Below is a small trained network, with its code and all its weights. Each question gives an input and a target symbol and asks what happens when units are switched off, that is, made to give their printed mean instead of their output.

import numpy as np


def w(rows, s, z=0):
    codes = np.array(rows[::2]) - 128.0
    scale = np.full(codes.shape[1], s)
    scale[-1] = z or s
    return codes * scale


def norm(h):
    return h / np.sqrt((h * h).mean(-1, keepdims=True) + 1e-5)


def f(y):
    return y / 2 * (1 + np.tanh(0.7978845608 * (y + 0.044715 * y**3)))


def softmax(a):
    e = np.exp(a - a.max(-1, keepdims=True))
    return e / e.sum(-1, keepdims=True)


def log_softmax(a):
    a = a - a.max(-1, keepdims=True)
    return a - np.log(np.exp(a).sum(-1, keepdims=True))


def net(x, mask):
    ids = ['αβδζηθμξπστφω'.index(c) for c in x.split()]
    T = len(ids)
    res = E[ids] + P[:T]
    u = 0
    for l in range(2):
        r = norm(res)
        for j in range(3):
            rows = slice(4 * j, 4 * j + 4)
            q, k, v = (r @ M[l][rows].T for M in (Q, K, V))
            z = softmax(np.where(np.tri(T) > 0, q @ k.T / 4**0.5, -1e9)) @ v
            o = O[l][rows]
            res = res + np.where(mask[u + j], z, o[:, -1]) @ o[:, :-1]
        u += 3
        y = f(norm(res) @ A[l][:, :-1].T + A[l][:, -1])
        res = res + np.where(mask[u : u + 12], y, B[l][:, -1]) @ B[l][:, :-1]
        u += 12
    return log_softmax(norm(res)[-1] @ U[:, :-1].T + U[:, -1])


Q, K, V, O, A, B = {}, {}, {}, {}, {}, {}
E = w([
[46,72,179,74],'α',
[4,216,118,44],'β',
[102,174,148,138],'δ',
[212,129,45,97],'ζ',
[118,159,239,102],'η',
[82,143,44,140],'θ',
[62,122,100,76],'μ',
[122,5,119,1],'ξ',
[67,186,85,179],'π',
[149,149,176,141],'σ',
[247,125,113,139],'τ',
[148,114,155,226],'φ',
[160,172,104,124],'ω',
],0.019)
P = w([
[62,213,72,194],'0',
[254,252,180,71],'1',
[247,227,173,75],'2',
[246,215,172,83],'3',
[241,196,168,90],'4',
[237,192,172,97],'5',
],0.0062)
Q[0] = w([
[126,128,215,159],'L0H1',
[59,50,175,208],'L0H1',
[90,127,172,142],'L0H1',
[151,14,149,99],'L0H1',
[121,155,62,246],'L0H2',
[161,38,234,123],'L0H2',
[191,150,212,166],'L0H2',
[204,89,92,87],'L0H2',
[13,195,197,129],'L0H3',
[122,17,81,219],'L0H3',
[34,157,123,179],'L0H3',
[126,169,231,133],'L0H3',
],0.012)
K[0] = w([
[128,127,125,172],'L0H1',
[199,93,103,179],'L0H1',
[116,134,131,137],'L0H1',
[100,52,86,106],'L0H1',
[132,161,105,179],'L0H2',
[82,85,205,112],'L0H2',
[136,171,216,116],'L0H2',
[56,138,122,78],'L0H2',
[5,140,158,124],'L0H3',
[148,26,102,81],'L0H3',
[27,36,160,108],'L0H3',
[104,127,149,166],'L0H3',
],0.015)
V[0] = w([
[2,65,129,138],'L0H1',
[188,139,76,114],'L0H1',
[190,56,96,152],'L0H1',
[65,150,140,139],'L0H1',
[255,90,146,86],'L0H2',
[166,175,81,78],'L0H2',
[117,127,43,40],'L0H2',
[163,191,57,69],'L0H2',
[97,151,220,93],'L0H3',
[52,217,183,180],'L0H3',
[191,201,131,83],'L0H3',
[216,86,87,78],'L0H3',
],0.0073)
O[0] = w([
[3,184,134,124,111],'L0H1',
[168,48,34,80,89],'L0H1',
[72,142,65,79,10],'L0H1',
[89,76,154,211,172],'L0H1',
[147,184,198,166,120],'L0H2',
[134,122,93,182,148],'L0H2',
[204,110,33,163,103],'L0H2',
[181,77,65,206,147],'L0H2',
[183,128,168,52,212],'L0H3',
[203,89,133,21,255],'L0H3',
[103,140,53,177,198],'L0H3',
[52,185,68,133,53],'L0H3',
],0.0044,0.0062)
A[0] = w([
[164,1,141,7,170],'L0N1',
[200,41,135,119,48],'L0N2',
[211,213,178,235,237],'L0N3',
[111,110,202,152,59],'L0N4',
[152,227,202,190,224],'L0N5',
[181,156,237,128,179],'L0N6',
[195,151,164,93,105],'L0N7',
[234,121,51,156,121],'L0N8',
[96,121,77,127,199],'L0N9',
[194,217,56,158,250],'L0N10',
[178,181,102,250,30],'L0N11',
[10,84,145,51,134],'L0N12',
],0.0081,0.0027)
B[0] = w([
[149,151,161,171,189],'L0N1',
[94,95,168,116,132],'L0N2',
[178,130,77,184,234],'L0N3',
[62,137,68,102,144],'L0N4',
[170,118,87,170,232],'L0N5',
[71,129,48,147,253],'L0N6',
[128,121,135,157,191],'L0N7',
[115,254,167,165,158],'L0N8',
[159,161,137,162,129],'L0N9',
[184,99,191,146,189],'L0N10',
[206,155,187,157,152],'L0N11',
[147,113,152,188,164],'L0N12',
],0.0082,0.0083)
Q[1] = w([
[76,129,155,93],'L1H1',
[206,167,129,190],'L1H1',
[135,150,25,125],'L1H1',
[228,159,115,97],'L1H1',
[156,114,145,207],'L1H2',
[58,136,29,50],'L1H2',
[165,78,113,72],'L1H2',
[123,176,203,82],'L1H2',
[93,108,166,174],'L1H3',
[249,127,185,246],'L1H3',
[154,72,100,203],'L1H3',
[78,194,167,90],'L1H3',
],0.013)
K[1] = w([
[73,89,134,93],'L1H1',
[102,250,80,185],'L1H1',
[202,136,93,160],'L1H1',
[152,176,102,226],'L1H1',
[103,67,103,219],'L1H2',
[203,122,167,74],'L1H2',
[205,174,98,117],'L1H2',
[45,181,94,120],'L1H2',
[128,116,173,195],'L1H3',
[66,157,76,197],'L1H3',
[209,199,111,190],'L1H3',
[3,84,120,85],'L1H3',
],0.013)
V[1] = w([
[112,156,138,232],'L1H1',
[176,138,131,121],'L1H1',
[138,50,162,92],'L1H1',
[141,202,73,97],'L1H1',
[130,73,133,103],'L1H2',
[123,139,73,90],'L1H2',
[139,184,176,111],'L1H2',
[112,57,162,68],'L1H2',
[101,121,95,123],'L1H3',
[59,173,133,86],'L1H3',
[134,164,159,161],'L1H3',
[137,87,249,134],'L1H3',
],0.011)
O[1] = w([
[79,67,116,139,254],'L1H1',
[91,180,103,176,172],'L1H1',
[176,175,152,127,35],'L1H1',
[54,99,39,98,159],'L1H1',
[172,84,53,84,59],'L1H2',
[131,85,184,158,104],'L1H2',
[150,160,130,197,179],'L1H2',
[254,146,64,74,32],'L1H2',
[157,137,156,64,103],'L1H3',
[113,84,133,128,121],'L1H3',
[135,236,158,175,195],'L1H3',
[201,109,204,205,139],'L1H3',
],0.0055,0.006)
A[1] = w([
[228,87,105,93,71],'L1N1',
[219,223,74,67,190],'L1N2',
[128,152,1,157,114],'L1N3',
[92,85,90,70,132],'L1N4',
[206,135,94,178,174],'L1N5',
[95,184,165,150,191],'L1N6',
[78,90,101,144,157],'L1N7',
[183,38,102,76,2],'L1N8',
[82,154,206,177,72],'L1N9',
[125,193,91,114,78],'L1N10',
[119,143,56,177,135],'L1N11',
[157,32,202,125,121],'L1N12',
],0.013,0.0041)
B[1] = w([
[80,86,177,144,126],'L1N1',
[62,86,78,192,190],'L1N2',
[200,96,191,246,190],'L1N3',
[196,57,89,212,144],'L1N4',
[82,100,174,66,234],'L1N5',
[165,74,120,113,255],'L1N6',
[215,199,129,117,151],'L1N7',
[129,2,136,1,123],'L1N8',
[145,151,92,97,243],'L1N9',
[121,127,55,84,139],'L1N10',
[216,229,160,224,192],'L1N11',
[173,157,82,151,177],'L1N12',
],0.0089,0.0074)
U = w([
[50,62,197,177,73],'α',
[116,155,133,72,208],'β',
[148,159,85,246,109],'δ',
[191,142,248,124,118],'ζ',
[173,37,140,90,128],'η',
[144,148,148,36,151],'θ',
[131,234,93,88,88],'μ',
[58,129,52,128,253],'ξ',
[252,161,46,72,36],'π',
[41,179,189,128,100],'σ',
[195,67,65,129,139],'τ',
[111,66,138,134,139],'φ',
[141,196,120,105,75],'ω',
],0.015,0.0049)

Each question gives the input, a string of symbols that net reads in full, and the target symbol t.
The units are the heads (4 rows each of Q, K, V and O) and the neurons (one row each of A and B). Each row of codes is followed by its name. A weight is (code - 128) times the scale printed after its matrix; where a second scale follows, it is the last column's (O, A, B and U).
mask holds one flag per unit, layer by layer, with each layer's heads first. A switched-off unit (its flag False) gives its mean, the last column of its rows in O or B, instead of its output. The means were averaged over made-up inputs and are rounded, as every weight is.
A unit's drop is (log p(t) with every unit on - log p(t) with that unit switched off) / (log p(t) with every unit on - log p(t) with every unit switched off).
most important unit: the unit with the biggest drop
k most important neurons: the k neurons with the biggest drops, biggest first
k most important neurons of layer l: the k neurons of layer l with the biggest drops, biggest first
which heads matter: for each layer, one digit per head in row order, 1 if its drop is at least 0.15 and else 0, layers parted by /
input σ σ α β, target ζ: which heads matter : 000 / 001
input β π ω η η μ, target π: most important unit : L0N6
input α θ β β π η, target α: 2 most important neurons of layer 0 : (L0N10; L0N11)
input β η ζ β, target δ: which heads matter : 010 / 100
input τ α ξ, target ζ: 2 most important neurons : (L0N6; L0N5)
input α η ζ μ, target α: 3 most important neurons : (L0N3; L0N5; L0N6)
input δ η σ η π η, target η: which heads matter : 111 / 001
input η ζ β β, target δ: which heads matter : 110 / 000
input η α η η ξ, target ζ: which heads matter : 000 / 101
input η ω β η β, target π: which heads matter : 011 / 000
input ω η η ζ ξ, target δ: which heads matter : 011 / 100
input ω σ π η, target δ: which heads matter : 100 / 110
input θ β π η, target ξ: 2 most important neurons : (L0N6; L1N3)
input β ζ η μ, target π: most important unit : L1N9
input σ α σ η, target θ: which heads matter : 011 / 011
input π ζ σ δ μ η, target σ: 3 most important neurons : (L0N6; L1N3; L1N11)
input ζ ω δ ξ, target π: 4 most important neurons of layer 0 : (L0N6; L0N1; L0N3; L0N5)
input ω η η π η η, target δ: which heads matter : 000 / 110
input σ α η μ η μ, target θ: 4 most important neurons of layer 0 : (L0N6; L0N1; L0N8; L0N3)
input η η η π β, target ξ: 2 most important neurons : (L1N2; L0N3)
input π σ ξ ω π β, target π: 4 most important neurons of layer 1 : (L1N5; L1N9; L1N6; L1N2)
input π δ μ β ξ ζ, target δ: which heads matter : 001 / 000
input ζ η η, target μ: 3 most important neurons of layer 0 : (L0N6; L0N10; L0N5)
input β ζ η, target π: 3 most important neurons of layer 0 : (L0N3; L0N8; L0N5)
input μ α η η α η, target τ: 4 most important neurons : (L1N4; L0N8; L0N5; L0N6)
